Below is a small trained network, with its code and all its weights. Each question gives an input and a class and asks what happens when units are switched off, that is, made to give their printed mean instead of their output.

import numpy as np


def w(rows, s, z=0):
    codes = np.array(rows[::2]) - 128.0
    scale = np.full(codes.shape[1], s)
    scale[-1] = z or s
    return codes * scale


def f(y):
    return y / 2 * (1 + np.tanh(0.7978845608 * (y + 0.044715 * y**3)))


def log_softmax(a):
    a = a - a.max(-1, keepdims=True)
    return a - np.log(np.exp(a).sum(-1, keepdims=True))


def net(x, mask):
    res = np.array(x, float).reshape(1, 3) / 4 @ E
    y = f(res @ A[0][:, :-1].T + A[0][:, -1])
    res = res + np.where(mask, y, B[0][:, -1]) @ B[0][:, :-1]
    return log_softmax(res[-1] @ U[:, :-1].T + U[:, -1])


A, B = {}, {}
E = w([
[90,113,173,118,174,100,56,154,207,102],'x0',
[186,84,113,197,79,90,47,137,121,114],'x1',
[144,201,137,117,81,174,118,196,150,6],'x2',
],0.014)
A[0] = w([
[171,222,74,170,88,205,156,148,84,110,101],'n0',
[159,117,97,98,69,134,180,91,2,146,3],'n1',
[175,43,80,91,166,112,154,92,104,220,20],'n2',
[70,144,149,98,168,45,25,168,163,87,108],'n3',
[76,178,122,74,130,143,175,74,132,126,33],'n4',
[204,91,71,226,70,77,38,131,94,127,146],'n5',
[156,121,150,201,67,148,141,79,69,149,122],'n6',
[83,177,165,98,159,220,202,85,125,172,83],'n7',
],0.0092,0.0038)
B[0] = w([
[133,93,199,144,129,182,105,128,219,129,208],'n0',
[89,143,185,180,182,105,88,124,121,184,200],'n1',
[180,57,173,57,8,191,138,129,178,142,234],'n2',
[147,116,172,188,182,182,102,97,171,123,216],'n3',
[92,112,121,109,164,103,129,141,170,63,180],'n4',
[117,70,57,68,217,79,146,158,207,81,254],'n5',
[95,126,123,196,158,162,125,131,224,80,184],'n6',
[97,142,104,128,174,86,163,144,196,63,217],'n7',
],0.013,0.014)
U = w([
[73,102,75,99,193,27,177,122,166,94,137],'0',
[203,83,193,88,80,198,120,127,174,89,223],'1',
[85,86,198,233,196,108,105,41,162,196,61],'2',
[112,103,101,121,171,146,160,131,167,146,192],'3',
[197,167,40,56,89,28,100,220,7,188,2],'4',
[187,195,72,99,52,112,177,203,87,202,2],'5',
[191,194,106,151,2,31,88,208,63,208,2],'6',
[176,168,90,129,88,159,66,136,74,195,2],'7',
],0.0096,0.005)

Each question gives the input, the list of numbers given to net, and the class t.
The units are the neurons (one row each of A and B). Each row of codes is followed by its name. A weight is (code - 128) times the scale printed after its matrix; where a second scale follows, it is the last column's (A, B and U).
mask holds one flag per neuron, in row order. A switched-off neuron (its flag False) gives its mean, the last column of its row in B, instead of its output. The means were averaged over made-up inputs and are rounded, as every weight is.
A unit's drop is (log p(t) with every unit on - log p(t) with that unit switched off) / (log p(t) with every unit on - log p(t) with every unit switched off).
The circuit of an input: a set's keep is (log p(t) with only the set's units on - log p(t) with every unit switched off) / (log p(t) with every unit on - log p(t) with every unit switched off). Starting from all 8 units, units are removed one at a time, each time the one whose removal leaves the highest keep (on an exact tie, the one counted first), for as long as the keep stays at least 0.8.
circuit, biggest first: the units of the circuit, biggest drop first
most important unit: the unit with the biggest drop
top k neurons: the k neurons with the biggest drops, biggest first
drop of u: that unit's drop, to one decimal
input [-7,3,0], class 2: most important unit -> n1
input [-4,8,8], class 0: top 3 neurons -> (n5; n2; n3)
input [7,-5,4], class 2: top 3 neurons -> (n3; n2; n5)
input [4,-3,-2], class 2: top 2 neurons -> (n5; n2)
input [-5,-1,4], class 2: circuit, biggest first -> (n2; n5)
input [2,2,3], class 3: top 2 neurons -> (n2; n0)
input [-6,4,-2], class 2: top 3 neurons -> (n1; n7; n6)
input [7,3,0], class 2: top 2 neurons -> (n3; n2)
input [4,4,2], class 0: top 3 neurons -> (n2; n5; n0)
input [-6,1,3], class 2: top 2 neurons -> (n2; n1)
input [4,-5,-7], class 1: top 2 neurons -> (n2; n5)
input [-2,5,-6], class 1: top 2 neurons -> (n2; n7)
input [-1,6,4], class 0: top 2 neurons -> (n5; n2)
input [-8,0,4], class 2: circuit, biggest first -> (n1)
input [4,8,-6], class 0: drop of n5 -> 2.3
input [0,-3,-8], class 1: drop of n0 -> 0.0
input [8,-7,-1], class 2: drop of n4 -> -0.2
